Below is a small trained network, with its code and all its weights. Each question gives an input and a class and asks what happens when units are switched off, that is, made to give their printed mean instead of their output.

import numpy as np


def w(rows, s, z=0):
    codes = np.array(rows[::2]) - 128.0
    scale = np.full(codes.shape[1], s)
    scale[-1] = z or s
    return codes * scale


def f(y):
    return y / 2 * (1 + np.tanh(0.7978845608 * (y + 0.044715 * y**3)))


def log_softmax(a):
    a = a - a.max(-1, keepdims=True)
    return a - np.log(np.exp(a).sum(-1, keepdims=True))


def net(x, mask):
    res = np.array(x, float).reshape(1, 5) / 4 @ E
    y = f(res @ A[0][:, :-1].T + A[0][:, -1])
    res = res + np.where(mask, y, B[0][:, -1]) @ B[0][:, :-1]
    return log_softmax(res[-1] @ U[:, :-1].T + U[:, -1])


A, B = {}, {}
E = w([
[184,67,20],'x0',
[163,60,154],'x1',
[68,95,117],'x2',
[254,121,198],'x3',
[207,224,93],'x4',
],0.0087)
A[0] = w([
[45,139,115,104],'N0',
[155,153,209,89],'N1',
[63,215,163,102],'N2',
[202,79,246,177],'N3',
[79,91,103,156],'N4',
[173,94,166,77],'N5',
[174,152,190,196],'N6',
[165,65,72,52],'N7',
[76,176,137,124],'N8',
[175,158,41,188],'N9',
[109,154,76,94],'N10',
[82,75,187,201],'N11',
[101,31,55,108],'N12',
[163,142,88,205],'N13',
[176,147,165,255],'N14',
[130,92,149,99],'N15',
[27,115,103,132],'N16',
[76,155,76,111],'N17',
[87,121,70,168],'N18',
[88,151,22,114],'N19',
[73,73,93,201],'N20',
[220,194,227,161],'N21',
],0.012,0.0059)
B[0] = w([
[96,131,220,213],'N0',
[94,130,101,168],'N1',
[69,209,174,208],'N2',
[83,110,57,253],'N3',
[125,93,180,209],'N4',
[81,146,81,159],'N5',
[117,128,39,198],'N6',
[150,173,196,178],'N7',
[72,151,231,183],'N8',
[254,140,119,226],'N9',
[163,167,165,163],'N10',
[82,49,115,234],'N11',
[166,100,140,242],'N12',
[235,83,96,189],'N13',
[143,117,1,211],'N14',
[89,114,131,140],'N15',
[102,115,196,255],'N16',
[123,116,182,199],'N17',
[156,106,171,214],'N18',
[170,144,178,231],'N19',
[116,65,180,250],'N20',
[120,150,30,243],'N21',
],0.0078,0.0088)
U = w([
[167,186,98,102],'0',
[119,79,136,17],'1',
[170,129,141,174],'2',
[83,248,101,65],'3',
[116,111,106,255],'4',
[90,137,87,133],'5',
[80,189,170,124],'6',
],0.016,0.006)

Each question gives the input, the list of numbers given to net, and the class t.
The units are the neurons (one row each of A and B). Each row of codes is followed by its name. A weight is (code - 128) times the scale printed after its matrix; where a second scale follows, it is the last column's (A, B and U).
mask holds one flag per neuron, in row order. A switched-off neuron (its flag False) gives its mean, the last column of its row in B, instead of its output. The means were averaged over made-up inputs and are rounded, as every weight is.
A unit's drop is (log p(t) with every unit on - log p(t) with that unit switched off) / (log p(t) with every unit on - log p(t) with every unit switched off).
The circuit of an input: a set's keep is (log p(t) with only the set's units on - log p(t) with every unit switched off) / (log p(t) with every unit on - log p(t) with every unit switched off). Starting from the 12 units with the biggest drops (on a tie, the unit counted first), units are removed one at a time, each time the one whose removal leaves the highest keep (on an exact tie, the one counted first), for as long as the keep stays at least 0.8.
units of the circuit, in order: the units of the circuit, biggest drop first
k most important neurons: the k neurons with the biggest drops, biggest first
drop when u is switched off: that unit's drop, to one decimal
input [-7,-1,-7,4,-1], class 5: units of the circuit, in order => N3, N6
input [-3,-3,8,-2,-7], class 6: units of the circuit, in order => N0
input [3,0,-8,-8,5], class 2: units of the circuit, in order => N21, N19, N13
input [2,4,5,-6,1], class 1: 2 most important neurons => N20, N2
input [-6,-8,-4,5,-8], class 5: 2 most important neurons => N11, N3
input [-1,-4,1,1,7], class 0: 2 most important neurons => N9, N13
input [3,-3,-8,6,-5], class 0: 2 most important neurons => N11, N20
input [6,-1,2,8,-6], class 4: drop when N3 is switched off => 0.2
input [-3,3,6,4,8], class 0: drop when N3 is switched off => -0.1
input [-1,1,-6,1,2], class 5: drop when N13 is switched off => -0.1
input [-4,2,4,1,3], class 3: drop when N20 is switched off => 0.2
